Each row of numbers belongs to one of the nodes below and depends on some of the facts about them. Some rows are named. Which node is each other row?

Facts:
pomu χ 652; kigar χ 324; draklam χ 256; kuvipok χ 127; gibra χ 652; gostu χ 324; detem χ 652; naplepak χ 324
gita χ 256; drorum χ 256; tronel χ 256; sutel χ 324; brupla χ 256; truros χ 127; kipla χ 256; lesen χ 324
griklil χ 324; zokadak χ 256; miklom χ 256; skobol χ 256; pelam χ 652; bosol χ 256; vaklam χ 324; groklebi χ 652
skosik χ 256; braplak χ 127; vemetu χ 324; ligutram χ 324; dobrotal χ 652; tusta χ 256; lokuplir χ 256; gabrer χ 127
skivas χ 256; sofles χ 256; zudon χ 652; skadros χ 324; reskebri χ 256; mevala χ 324; skeklok χ 324; ninis χ 324
seba χ 127; drizes χ 652; grole χ 256; plusta χ 324; vafli χ 324; lastir χ 256; dizo χ 127; nogir χ 256
pogre χ 324; draram χ 324; guse χ 256; segrim χ 256; beplum χ 256; puneklal χ 127; flezar χ 256; flafli χ 652
rutos χ 256; zekidri χ 256; pletram χ 652; linom χ 652; plodeflu χ 127; trazuk χ 256; vuplo χ 256; sigesti χ 324
vefil χ 256; lubru χ 127; drekune χ 256; gibrol χ 127; gidozok χ 652; milubi χ 127; drafur χ 127; sase χ 127
stagi χ 256; kadugris χ 324; kazol χ 652; brustul χ 256; gekin χ 256; broplo χ 256; bromal χ 256; fluni χ 652
trava χ 324; sufum χ 127; skobam χ 256; nobiskik χ 652; saflan χ 127; stebrir χ 127; motra χ 652; dipul χ 652
zodro χ 127; fletri χ 127; librel χ 324; skurek χ 256; brugrer χ 324; gastan χ 652; talun χ 652; dratu χ 256
flofli χ 127; grulisak χ 652; fliva χ 256; flufer χ 256; zibre χ 652; raklem χ 324; grisen χ 256; ludrol χ 652
piflola χ 127; lebruk χ 324; zino χ 324; plugu χ 652; stodruvul χ 127; stodruk χ 652; guge χ 324; grokol χ 256
trodrokles χ 256; braluplom χ 256; nufle χ 256; drokim χ 652; klilostir χ 127; kofem χ 652; riker χ 256; kenu χ 127
zigre χ 652; zomek χ 256; tridros χ 256; fazo χ 652; bredrur χ 127; tutru χ 324; gruribris χ 256; klivum χ 324
palo χ 652; kipen χ 324; grise χ 652; skaze χ 652; lutris χ 256; nitren χ 652; pemik χ 652; rusal χ 324
tufak χ 652; dirar χ 324; gutral χ 256; tegroklu χ 324; druboze χ 324; rilil χ 256; stumisos χ 324; doklor χ 324
boplin χ 256; dritager χ 652; suskizen χ 324; vobri χ 324; kerul χ 127; dogosol χ 256; plegroru χ 127; mide χ 256
leklin χ 256; retuk χ 127; mevor χ 324; klepo χ 324; limem χ 127; trudilo χ 127; plobru χ 324; klebe χ 652
besezar χ 652; zudis χ 652; dobrabra χ 652; klafo χ 256; nifizi χ 324; testadir χ 652; robrun χ 127; skimil χ 256
trofler χ 127; pluklik χ 324; zerar χ 256; bustoklel χ 256; brarin χ 256; pomu ε lebruk; pomu ε limem; kigar ε mevala
draklam ε plusta; draklam ε ninis; kuvipok ε kenu; gibra ε dobrabra; gostu ε skimil; gostu ε detem; detem ε riker; naplepak ε puneklal
naplepak ε testadir; drorum ε vuplo; drorum ε truros; sutel ε zibre; brupla ε kadugris; truros ε drizes; truros ε brarin; lesen ε flezar
lesen ε lebruk; griklil ε tronel; griklil ε retuk; zokadak ε detem; zokadak ε braluplom; skobol ε gita; pelam ε skurek; pelam ε sufum
bosol ε grole; bosol ε lubru; vaklam ε brarin; groklebi ε bromal; skosik ε talun; skosik ε fliva; braplak ε riker; braplak ε piflola
braplak ε skaze; vemetu ε kenu; vemetu ε riker; vemetu ε trudilo; ligutram ε skurek; ligutram ε brarin; dobrotal ε riker; lokuplir ε kadugris
lokuplir ε kigar; gabrer ε rilil; skivas ε riker; skivas ε plusta; skivas ε tronel; skivas ε zerar; skivas ε fliva; sofles ε retuk
zudon ε kadugris; skadros ε plobru; skadros ε grisen; skadros ε skaze; skadros ε limem; reskebri ε flofli; reskebri ε bustoklel; mevala ε riker
skeklok ε brarin; skeklok ε gekin; ninis ε skurek; ninis ε riker; seba ε brugrer; seba ε dritager; grole ε riker; grole ε lebruk
grole ε pomu; grole ε tronel; grole ε nogir; vafli ε fliva; lastir ε grokol; lastir ε skaze; lastir ε bustoklel; dizo ε mevor
dizo ε stagi; nogir ε ninis; draram ε riker; guse ε riker; guse ε plusta; guse ε dritager; segrim ε milubi; segrim ε nogir
segrim ε limem; beplum ε fluni; beplum ε saflan; beplum ε bustoklel; puneklal ε librel; flezar ε riker; rutos ε vaklam; rutos ε tronel
zekidri ε detem; zekidri ε klafo; zekidri ε gutral; pletram ε ludrol; pletram ε tronel; linom ε riker; linom ε lebruk; plodeflu ε gutral
trazuk ε ninis; trazuk ε gutral; vuplo ε plusta; vuplo ε librel; sigesti ε pomu; drekune ε druboze; drekune ε limem; gibrol ε skimil
gibrol ε detem; gibrol ε grokol; gidozok ε besezar; milubi ε detem; milubi ε librel; milubi ε tronel; sase ε riker; sase ε nobiskik
sase ε bromal; kadugris ε grisen; kadugris ε tronel; kazol ε stagi; brustul ε tronel; brustul ε limem; gekin ε fluni; broplo ε skurek
bromal ε riker; fluni ε lebruk; trava ε milubi; sufum ε detem; sufum ε pluklik; sufum ε skaze; skobam ε tronel; nobiskik ε detem
nobiskik ε bromal; saflan ε flofli; stebrir ε drizes; stebrir ε flezar; motra ε dizo; motra ε skaze; dipul ε trazuk; dipul ε rutos
dipul ε griklil; dipul ε nobiskik; dipul ε retuk; fletri ε stagi; fletri ε truros; librel ε riker; skurek ε riker; brugrer ε riker
gastan ε retuk; gastan ε bromal; talun ε riker; talun ε detem; talun ε pogre; dratu ε fliva; flofli ε klivum; grulisak ε riker
grulisak ε detem; flufer ε stodruk; flufer ε limem; zibre ε nobiskik; zibre ε plugu; raklem ε kofem; grisen ε stagi; grisen ε detem
grisen ε tronel; ludrol ε skurek; ludrol ε limem; piflola ε skivas; lebruk ε detem; zino ε talun; zino ε plusta; zino ε besezar
plugu ε riker; stodruvul ε plusta; stodruvul ε retuk; stodruk ε puneklal; guge ε riker; grokol ε riker; grokol ε retuk; trodrokles ε fluni
braluplom ε tusta; braluplom ε trudilo; nufle ε detem; drokim ε gruribris; klilostir ε riker; klilostir ε zokadak; klilostir ε druboze; kofem ε riker
kofem ε grole; kenu ε drafur; zigre ε vafli; zomek ε sufum; tridros ε kofem; tridros ε kadugris; tridros ε limem; fazo ε riker
fazo ε tronel; bredrur ε riker; bredrur ε fliva; tutru ε rutos; tutru ε ludrol; gruribris ε lebruk; gruribris ε nogir; klivum ε brarin
klivum ε riker; palo ε grisen; kipen ε talun; kipen ε vefil; kipen ε miklom; grise ε mevor; grise ε riker; skaze ε riker
skaze ε tronel; lutris ε gostu; nitren ε braluplom; nitren ε pogre; pemik ε guge; pemik ε gastan; rusal ε gibra; rusal ε plusta
rusal ε dobrabra; tufak ε piflola; tufak ε ninis; dirar ε zerar; gutral ε riker; tegroklu ε seba; tegroklu ε riker; tegroklu ε rutos
tegroklu ε boplin; tegroklu ε fliva; druboze ε gruribris; druboze ε riker; druboze ε detem; druboze ε tronel; druboze ε nogir; rilil ε detem
rilil ε nogir; rilil ε sufum; stumisos ε riker; stumisos ε plugu; stumisos ε gita; doklor ε limem; boplin ε kazol; boplin ε pluklik
boplin ε retuk; suskizen ε drokim; suskizen ε pomu; kerul ε limem; dogosol ε nufle; plegroru ε lokuplir; mide ε skurek; mide ε vaklam
mide ε riker; mide ε sufum; leklin ε riker; klepo ε detem; klepo ε puneklal; limem ε riker; limem ε tronel; trudilo ε riker
trudilo ε bromal; plobru ε klivum; klebe ε tronel; besezar ε riker; dobrabra ε trudilo; dobrabra ε tridros; dobrabra ε fliva; klafo ε riker
nifizi ε grisen; nifizi ε ninis; nifizi ε pluklik; nifizi ε zudis; testadir ε skurek; robrun ε mevor; robrun ε suskizen; robrun ε librel
robrun ε limem; skimil ε tridros; trofler ε sase; trofler ε limem; pluklik ε besezar; bustoklel ε riker; bustoklel ε grokol; bustoklel ε fliva
brarin ε fliva

Named rows:
bosol: [ 15  -2 -18  -2 -27  23  13 -28   6  13 -12  -1  -3  24   5   4  -5   2
  -4 -27 -13 -14 -28   1  29  -5]
grole: [ 23  -5 -16 -26   2  28   8 -35   7   5 -28  -3 -16  31  -6   9   9  11
   4 -16 -19   2 -29   2  37 -19]
riker: [ 26  -4  -1 -19 -18  25  20 -68  32   3 -31  -2 -16  12 -17  48  22  17
  -5 -31  -9   8 -36  -5  41 -29]
linom: [-19   4  -4 -41  26   0  16 -58  22   2 -24  -3   4  23  -5  -3  12  -7
 -11 -16   3   1 -26  -7  41 -35]
skaze: [-14  -1 -24 -25  33   4   7 -60   4  12 -42  -4 -24  24  12   5  20   3
  -8  -9  17  -9 -29  -2  56  -6]
piflola: [ 11   7   4 -48  -3   8  18 -14  24  17 -13 -16 -12   7  -4 -39  -5 -12
 -13 -20   9 -11 -48   2  33   5]
vuplo: [ 17   1 -20 -27 -27  27  15 -29   2  15 -19  -6   7  22  -2 -10  -7  -5
  -3 -26  -4  -5 -29   3  21 -28]
tridros: [ 24  -5  -6 -55 -12  23   8 -10   0   4  -6   0   7  34   3 -17   9 -10
   1 -30 -32 -18 -29  -1  22 -24]
dipul: [-19  -3 -10  -7   8   4   7 -48  13  20 -21  -7   3  16  12 -16 -14  -9
 -10 -21  22 -15 -25  -3  39  -5]
zibre: [-20  -1  -6  -7  10   3   8 -49  18  14 -13  -6   4  18   9 -13 -12  -8
  -9 -23  12 -14 -24  -6  36  -5]
dirar: [ 15  -1  16   5  -4 -13  18 -39   2  20 -12  -9   7  -1  19 -15  -1   1
  -4 -17  -9 -10 -24   0  32   8]
dratu: [  4  16  -9  -9 -22  33   6 -33   3  34   0   5  -1   4  -2  19  10  -2
  -1 -29 -37 -15 -40   5  25   8]
segrim: [ 28 -11   1 -30  -5  25   5 -19  10   2  -6   0   1  33  -1 -10   1   2
   5 -27 -32 -10 -27  -2  25 -14]
reskebri: [ 14   3 -17 -27 -25  26  14 -25   3  15 -16  -4   7  20  -3  -6  -5  -6
  -2 -26 -11  -6 -31   3  22 -25]
drafur: [ 19  -1  21 -51 -16   9  22 -24  33  16 -18 -23 -15   3  -2 -10   2 -10
 -14 -42  21  -8 -54  -8  28  20]
zino: [ 22  -4  25  -5   5  -7  15 -45  10  20 -13 -10  12  -8   6 -21 -11   4
   1 -12  -6   1 -25   2  32  -8]
flufer: [ 23  -6  -5 -51 -11  21  10 -13   2   0  -7   0   9  36   2 -14   8  -9
   1 -30 -31 -14 -28  -3  21 -24]
robrun: [ 14  -3  13 -37   2   1  14  -6  28   5   0  -9 -20  22   7 -38   3  -8
 -13 -24 -11 -26 -44  -4  38  23]
palo: [-18  -2  -7 -11  14   4   5 -44  10  17 -17  -8   0  20  12 -13 -10  -8
  -7 -23  14 -12 -27  -5  37   3]

Rows to name:
No name comes twice in this set of rows, the named rows included.
[ 22  -5   1 -61  31   0  11 -12  17  -4 -21  -6 -46  34  10 -25  37   3
 -10 -10 -20 -26 -46  -2  58  16] | limem
[ -7  -8  14 -66  32  -2   5 -23   9  -4  -3  -4  19  37   8 -32  10 -22
  -2 -29 -18 -17 -24 -13  27 -15] | pomu
[ 14   4   3   7  24 -15  19 -36  -9   4 -28 -10  -8  17  18  -2  13  13
   3  -5 -13   9 -22   0  39  28] | druboze
[ 27  -6  -1 -30   9  -4  14 -31 -21  28 -43 -19  -3   2  23 -31  -1  -3
   3  -8  21  -2 -29   8  36  -1] | griklil
[ -2 -19  15 -50  29   0   0 -35  22   2  -5  -1  10  29   5 -36  -3 -12
  -3 -23 -11 -23 -21  -8  37 -30] | ludrol
[  9   9  15   1   8 -11  19 -52   3  23 -13  -2   2 -10  11  -2  14   4
  -5  -9 -23  -7 -30   4  40   0] | tegroklu
[ 10   3 -31   0 -23  22  19 -49  14   7 -25   3 -15  21  -4  19   5  13
 -11 -15 -11  -6 -28   4  43 -30] | grokol
[ 21   6 -16 -26  -4  35   5 -44   5  25 -26  -1 -18   9 -10  21  15   9
   2 -18 -18  -1 -38   8  37 -15] | skivas
[ 16   4   3 -26  29  15   8  -5  16  11 -25 -23 -32  25  -4 -30  -7   5
   3 -13  10   9 -47   0  35  54] | milubi
[  9   8 -10  16   4  27  12 -22   9   0 -13 -13   3  38 -13  10 -16  14
  14 -24 -16  30 -26  -3  13  34] | nufle
[ 35 -16  43 -38  25 -14   8 -24   7   1  -1  -4  12  12  14 -33  10  -2
   5 -19 -40 -13 -21  -4  31  -3] | doklor
[ 13   3 -23 -28 -21  22  21 -36  11   2 -24  -1   2  24  -9  -4   2   3
  -8 -17 -12  -2 -26   2  33 -46] | mide
[ 19   7  15 -25 -24  39   6 -48  15  35  -8  -5  -2  -8 -11  42  13   0
   4 -46 -20  -4 -45   0  21   9] | fliva
[ 37 -14  -9 -33 -11  36   3 -38  -4  25 -40 -15 -25  19   7  25  11   7
   8 -37  17   0 -39   0  32  19] | tronel
[ 22  -7  20 -11   9 -15  15 -25  -4  10  -8  -5   6  12  24 -28   5  -2
  -1 -16 -23 -16 -21  -1  34  10] | skadros

Now the same nodes, written a new way:
Some rows with their names:
gidozok: [ -5  -7 -10  13 -12   2  -2  -9  42  -2 -15   8  -7 -26  30  45   2  -9
  46 -14   1  13   9  -5   4   4  28  11  -8  10   5   2  -1  -4 -28  15
 -26]
rilil: [ -5   3 -14  -9  -7   1   2 -14  24   9  -7  11  -8 -13  27  52  -4  -2
  42   2   8  -1  -2  -4  -1  21  23   9 -14  -5  13  -2   7   6 -27  15
 -26]
kipen: [ -3   9  -7   4  -8 -12  12  -6  20   4 -11  10  -3 -16  41  40  -1 -15
  49   3 -16   0  12 -14 -15  25  17  11 -13   4  10   6  -2 -14 -33  19
 -14]
retuk: [ 10 -22 -10 -12 -17  11   1 -29  15  -3   0 -18   4 -10  12  15   7 -17
  21 -15  -6  16  19   3  16   0  24  -9 -22  -4   0   8 -14   0   0 -10
 -14]
trudilo: [ -6  -1 -12   1 -12 -10  -7 -26  17  -3  -5  -3   4 -10  22  17   5  -7
  46 -20   9  17  15  -6   4   7  22  13 -16   9  10   5   4   7 -30   0
 -16]
groklebi: [ -1  -3 -13  13 -14   3  -3 -13  32  -2 -13   7  -6 -29  20  40   1  -9
  49 -14   3  18  10  -3   1   2  31  12 -14  11  10   6   2  -5 -32  11
 -30]
trodrokles: [ -2   6  -5 -11  -5   1   4 -16  20  10  -4  10  -9 -19  34  51   6 -18
  45   3  12   0  -1  -3  -2  32  16  -2 -12 -19  14  -1  11  -2 -29  14
 -28]
motra: [-10   1 -19  15  -7   9  12  -7  30   2 -16   4   0 -33  42  50  -1 -13
  47 -23 -12   5   1  -9  -4  11  29   8  -5   7  -3   1   3   5 -26   4
 -31]
grokol: [  5  -8 -24 -11 -13   4   4 -24  31   7  -7 -12  -7 -12  15  38 -11  -4
  38  -6   3   7  11  11  12   6  19   0 -22   8   9   5  -7  -2 -17  -3
 -28]
skivas: [-12 -17 -21  -2 -10   0  16 -13  28   5   1   9  -6 -19  24  40 -29   0
  45  -7  -6   3  11  19  -4  20   9   8 -11   1   5 -17   0 -11 -25  19
 -21]
kadugris: [  0   4 -19   5  -6   2  14  -9  10   7 -18 -14  11 -32  18  33 -25  -9
  25 -22 -17   6  17  -5 -12   5  25  -2 -19 -21   7   7   7   7  -9  -7
 -16]
fletri: [-15  -1  -9   2  -7   9  18  -9  29  -1  -2 -11   0 -19  48  42  13 -23
  43 -25 -10  -6  -1 -14 -11  28  14   9   1   6  -5  -3 -10   5 -24  -5
 -21]
guse: [ -9  -6 -24  -3  -8   8   8  -8  42   2   1   7  -7  -8  32  47 -24  -2
  48   1  -3  -1   4  18  -5  20  12  15 -11  10   4 -15  -6 -13 -27  15
 -25]
klivum: [-13   2  -4   8 -14 -16   6  -7  24   4 -19 -14  -4 -18  25  25 -21 -17
  39 -15  12   4  13   9  -3  13   6   7 -13   1  14   4 -12   1 -31  -9
 -15]
talun: [ -8   6  -6  11 -11 -15  -1 -12  19  -9 -22  12  -9 -23  17  26  13  -6
  46  -9  -7  14  18  -9  -4   7  30  11 -12   6  15   4   6   1 -16  17
 -22]
skimil: [ -5  -4 -24  -6  -7 -10  11 -29  15   8 -17  -1  -3 -21  18  36 -19  -3
  42  -9  -4   7  11  -6  -4  21  22  -4 -20 -21  10   2  12   8 -13   9
 -20]
zino: [ -1   8  -7   4 -12   6   9  -5  37   3   1  13  -4 -11  30  45 -18  -5
  45  -1 -14  -1  13   6 -13  10  13  18  -9  10   9  -1 -12 -13 -31  20
 -15]
skaze: [ -8 -15 -17  12 -11   1  -1 -14  18  -1 -18  -3   2 -33  14  30 -12  -8
  35 -22  -3  17  17  -4  10  -1  33   5 -14  -1  11   7   8   6  -8   2
 -17]
vefil: [ -2   2 -24  -5  -9 -15   6 -26  16  -6 -21   9  -7 -12  21  26   2 -15
  50   1 -13   6  14 -11 -12  31  15  10 -19 -18  11   6   6 -11  -5  18
 -18]

Name these rows:
No name comes twice in this set of rows, the named rows included.
[-17 -10  -4   6  -9   0  16 -12  22 -13  -4 -14  -3 -13  49  17   6 -25
  38 -20   8   1   6  -6   1  30   6   4   1  -2  -5  -2 -14  -6 -19  -6
 -18] | truros
[  0   9  -5  -1  -9  -5  10  -9  17  11  -8   6  -1 -23  24  45  -3 -10
  40  -7  -4   5  17  -7 -11   8  22   8 -17  -8  18   7   5   7 -27  10
 -16] | gostu
[ -5  -1 -10   0  -8   9   9 -20  16   3   2   0   8 -23  41  25  -1  -9
  46 -23  -6   5  11  -8  -9  21  23  12 -11   2  -2   1   9   6 -31   5
 -17] | plegroru
[  0   6 -13   8 -11   4  -3  -6  26   6  -5   0   8 -20  35  46 -26 -18
  49  -6   7  12   4  -3 -13   7  14  15 -16  10  12   1  -3 -14 -33   0
 -18] | vemetu
[-12  -1 -13  -3 -10  -8  14 -14  32   9   1   0 -11 -21  33  44  -7  -7
  48  -8  15   2   1  11  -3  29   8   1 -15   8   6 -11  -5 -14 -32   6
 -30] | reskebri
[ -6   8  -8  13 -13 -13   7 -18  24  -2 -17  12  -6 -31  33  39  11 -14
  51  -4 -12  14  15 -12 -14  17  30  13 -13  10   9   4   8 -18 -32  18
 -25] | nitren
[-10  -9 -30  -8  -7   2  11 -26  24  -2 -23 -19  -6 -13  30  32  -1 -21
  28 -20 -12  -5   1 -11   9  24  20  -6 -17 -23  -7   8 -10   8   0 -11
 -23] | stagi
[  4   7 -10   4 -11   8   7  -8  19   5 -11  -2   5 -13  36  37 -15 -27
  44  -2  -6   5   9  -9 -11  22  13   6 -12 -17   7   7  -7 -18 -25  -1
 -16] | vobri
[-15  -7 -24  -1  -8   5  15  -8  36  -2  -6   6 -10 -13  43  49 -16  -9
  51  -2  -3  -8   0   4  -6  28   5   8  -4   3  -3 -12  -6 -18 -18  13
 -27] | drorum
[ -8 -17  -9   6 -11   8   9 -18  11 -11   1  -1   6 -11  32  15 -12  -5
  36 -15  -7  10  19   4   2  16  13  11  -3  -8   1  -1  -2  -3 -10  19
 -14] | piflola
[  2 -11  -3  -3  -8   7  -4 -23  11   4  -1  -2   8 -15  32  25   0 -26
  39 -10  10  11  12  -7   5  22  18  11  -8 -22  10   6  12   4 -18   6
 -13] | lubru
[-11 -14 -19  -9 -13 -12  11 -20  27   3  -9  -6 -10 -15  13  28 -14  -7
  40  -7   9   6   9  15   8  23   7  -4 -19   6  15  -6  -7  -2 -23   1
 -25] | bustoklel
[ -8   1 -13   9  -6   8  14  -8  23   3 -16   4   0 -35  39  50   6 -12
  40 -21 -14   5   9  -9  -6   8  33   1  -8   1  -4   4   6   2 -13   8
 -29] | palo
[  3   5 -12  -1 -13   1  -3  -6  28   0 -19 -10   0 -11  17  33 -12 -13
  32 -10  -4   6  14   0  -2   4  17  13 -19  -4  17   8 -12   2  -9  -7
 -14] | pluklik

The same nodes again, as new rows of numbers:
Some rows with their names:
ninis: [ 12  29   5  33 -24 -38  36   5  46  16 -32 -11  38  -9]
gibra: [  7  10  12  38  24 -35 -11 -13  31  13 -25  -9  12 -27]
drizes: [  8  12  16  39  22 -34 -10  -9  29  15 -25  -8  13 -23]
bredrur: [ 26   4  -1  14 -18 -43  22 -17  54   5 -24 -18  14 -49]
nobiskik: [ -9  21  -6   5   2  -7  -5 -34  30  17 -12 -30  31 -23]
robrun: [ 15  25 -15  31  -1 -18   0   1  41  24 -22 -38   7 -35]
zomek: [ 16   9   9  47  21 -28   1 -18  28  32 -29  -9  26 -19]
skimil: [  5   8  -8  33  -4 -22   9 -17  31  28 -12 -30  11 -30]
mide: [ 17  22   6  37 -22 -30  28 -14  38  25 -24 -19  31 -15]
skeklok: [ -2   8  -9  27  -8 -41  11  -2  32  30 -22 -18  14 -23]
reskebri: [  7   4   0  32  -6 -27  12 -10  28  28 -14 -27   7 -27]
lesen: [ -2  13  -1  15   6 -30  18  11  38  36  -8 -19   4 -26]
bromal: [ 29  11  19  37  15  -6  31 -23  50  -8 -29   6  29 -34]
fletri: [ 21   6  11  32  22 -29 -10  -4  31  24 -37 -12  16 -26]
nufle: [  0  16  -7   4   4 -10   8 -41  31  47  -7 -27  35 -24]
skadros: [  2  26 -23  35  -3 -20   4   0  42  27 -18 -20   8 -31]
vafli: [ 10 -10 -13  37  20 -66  -7 -27  46  19 -28   1  12 -49]
zigre: [ 10  13  13  39  23 -37 -11 -16  32  17 -25  -8  13 -28]
stebrir: [ 13   7   0  19  -6 -27   5   2  32  26 -22 -30   9 -27]

Rows to name:
No name comes twice in this set of rows, the named rows included.
[ 11  23  -1  50 -21 -38  16  -9  29  38 -28 -29  32  -7] | broplo
[  2  21  -9  39 -19 -51  12   0  36  34 -30 -20  31 -11] | ligutram

